Here is a tiny trained network, its code and every weight. The questions are about switching its units off for an input and a target symbol, where a switched-off unit gives its printed mean instead of its output.

import numpy as np


def w(rows, s, z=0):
    codes = np.array(rows[::2]) - 128.0
    scale = np.full(codes.shape[1], s)
    scale[-1] = z or s
    return codes * scale


def f(y):
    return y / 2 * (1 + np.tanh(0.7978845608 * (y + 0.044715 * y**3)))


def softmax(a):
    e = np.exp(a - a.max(-1, keepdims=True))
    return e / e.sum(-1, keepdims=True)


def log_softmax(a):
    a = a - a.max(-1, keepdims=True)
    return a - np.log(np.exp(a).sum(-1, keepdims=True))


def net(x, mask):
    ids = ['ΓΔΞΨαεζηθλμπστω'.index(c) for c in x.split()]
    T = len(ids)
    res = E[ids] + P[:T]
    r = res
    for j in range(2):
        rows = slice(3 * j, 3 * j + 3)
        q, k, v = (r @ M[0][rows].T for M in (Q, K, V))
        z = softmax(np.where(np.tri(T) > 0, q @ k.T / 3**0.5, -1e9)) @ v
        o = O[0][rows]
        res = res + np.where(mask[j], z, o[:, -1]) @ o[:, :-1]
    y = f(res @ A[0][:, :-1].T + A[0][:, -1])
    res = res + np.where(mask[2:14], y, B[0][:, -1]) @ B[0][:, :-1]
    return log_softmax(res[-1] @ U[:, :-1].T + U[:, -1])


Q, K, V, O, A, B = {}, {}, {}, {}, {}, {}
E = w([
[87,102,122,109],'Γ',
[104,112,117,105],'Δ',
[180,213,249,218],'Ξ',
[110,82,106,120],'Ψ',
[84,92,112,117],'α',
[86,88,114,120],'ε',
[120,70,116,122],'ζ',
[84,100,108,108],'η',
[88,96,112,111],'θ',
[115,106,100,111],'λ',
[111,234,83,40],'μ',
[76,132,122,86],'π',
[153,50,61,134],'σ',
[101,74,54,166],'τ',
[87,129,34,135],'ω',
],0.014)
P = w([
[1,152,205,63],'0',
[45,137,52,173],'1',
[104,115,93,123],'2',
[143,91,114,96],'3',
[172,74,122,84],'4',
[190,61,127,74],'5',
],0.0085)
Q[0] = w([
[238,216,152,53],'H1',
[194,167,176,235],'H1',
[55,40,2,61],'H1',
[105,158,96,173],'H2',
[168,135,129,115],'H2',
[124,158,103,128],'H2',
],0.0092)
K[0] = w([
[131,250,90,129],'H1',
[158,124,57,50],'H1',
[133,110,185,203],'H1',
[97,118,137,102],'H2',
[131,122,145,161],'H2',
[118,128,125,138],'H2',
],0.015)
V[0] = w([
[133,52,149,138],'H1',
[156,89,105,146],'H1',
[174,207,167,167],'H1',
[120,139,209,174],'H2',
[95,127,68,85],'H2',
[96,103,2,180],'H2',
],0.013)
O[0] = w([
[38,135,157,159,96],'H1',
[73,164,123,134,51],'H1',
[213,146,177,160,50],'H1',
[111,53,171,89,64],'H2',
[98,203,44,137,255],'H2',
[128,153,1,196,185],'H2',
],0.0097,0.0062)
A[0] = w([
[133,145,182,82,158],'N1',
[133,78,203,107,180],'N2',
[101,95,174,51,2],'N3',
[96,150,79,87,150],'N4',
[38,254,180,107,99],'N5',
[175,60,108,133,137],'N6',
[172,164,123,173,90],'N7',
[178,76,126,100,84],'N8',
[144,140,107,59,143],'N9',
[126,96,123,64,160],'N10',
[199,132,155,91,101],'N11',
[146,121,198,139,130],'N12',
],0.014,0.0069)
B[0] = w([
[85,26,92,104,153],'N1',
[156,145,73,35,163],'N2',
[135,165,96,255,148],'N3',
[93,67,151,76,255],'N4',
[98,62,102,217,178],'N5',
[33,62,115,157,143],'N6',
[202,247,117,192,140],'N7',
[65,68,113,149,148],'N8',
[66,85,159,107,171],'N9',
[69,177,119,131,149],'N10',
[123,155,218,172,168],'N11',
[169,140,134,62,153],'N12',
],0.0086,0.02)
U = w([
[79,66,100,94,144],'Γ',
[172,145,80,2,199],'Δ',
[170,190,126,58,202],'Ξ',
[171,191,199,113,230],'Ψ',
[116,163,141,111,2],'α',
[178,108,151,154,157],'ε',
[170,156,109,228,137],'ζ',
[149,116,142,138,52],'η',
[160,125,124,146,44],'θ',
[143,124,150,137,74],'λ',
[153,120,156,220,104],'μ',
[175,205,97,219,168],'π',
[146,145,149,140,93],'σ',
[135,147,154,126,66],'τ',
[131,166,134,136,31],'ω',
],0.0082,0.0096)

Each question gives the input, a string of symbols that net reads in full, and the target symbol t.
The units are the heads (3 rows each of Q, K, V and O) and the neurons (one row each of A and B). Each row of codes is followed by its name. A weight is (code - 128) times the scale printed after its matrix; where a second scale follows, it is the last column's (O, A, B and U).
mask holds one flag per unit, heads first, then neurons. A switched-off unit (its flag False) gives its mean, the last column of its rows in O or B, instead of its output. The means were averaged over made-up inputs and are rounded, as every weight is.
A unit's drop is (log p(t) with every unit on - log p(t) with that unit switched off) / (log p(t) with every unit on - log p(t) with every unit switched off).
The circuit of an input: a set's keep is (log p(t) with only the set's units on - log p(t) with every unit switched off) / (log p(t) with every unit on - log p(t) with every unit switched off). Starting from the 12 units with the biggest drops (on a tie, the unit counted first), units are removed one at a time, each time the one whose removal leaves the highest keep (on an exact tie, the one counted first), for as long as the keep stays at least 0.8.
units of the circuit, in order: the units of the circuit, biggest drop first
most important unit: the unit with the biggest drop
top k neurons: the k neurons with the biggest drops, biggest first
heads that matter: for each layer, one digit per head in row order, 1 if its drop is at least 0.15 and else 0, layers parted by /
drop when u is switched off: that unit's drop, to one decimal
input ζ σ Ξ τ, target ζ: units of the circuit, in order => (H1; N4)
input μ Ξ μ η, target Ψ: most important unit => H1
input ω Ξ α, target π: units of the circuit, in order => (H1; N4)
input μ μ σ Δ μ, target Ξ: heads that matter => 11
input ζ λ ε Ξ Ψ ω, target π: heads that matter => 10
input λ ω Ξ, target π: heads that matter => 00
input Δ μ Ψ Ξ, target Ψ: units of the circuit, in order => (H2; N11; H1)
input Ξ π α ε μ μ, target Ψ: units of the circuit, in order => (H1; N11)
input ω μ Ξ ω, target π: units of the circuit, in order => (H1; N7)
input α ε Γ λ μ, target Γ: top 2 neurons => (N5; N9)
input Ξ ζ μ θ ε σ, target μ: top 2 neurons => (N6; N11)
input ω Ξ Δ Ξ, target Δ: drop when H2 is switched off => 1.7
input μ Ψ Ξ μ, target Ψ: drop when H1 is switched off => 1.2
input Ξ η τ, target ζ: drop when H1 is switched off => 0.9
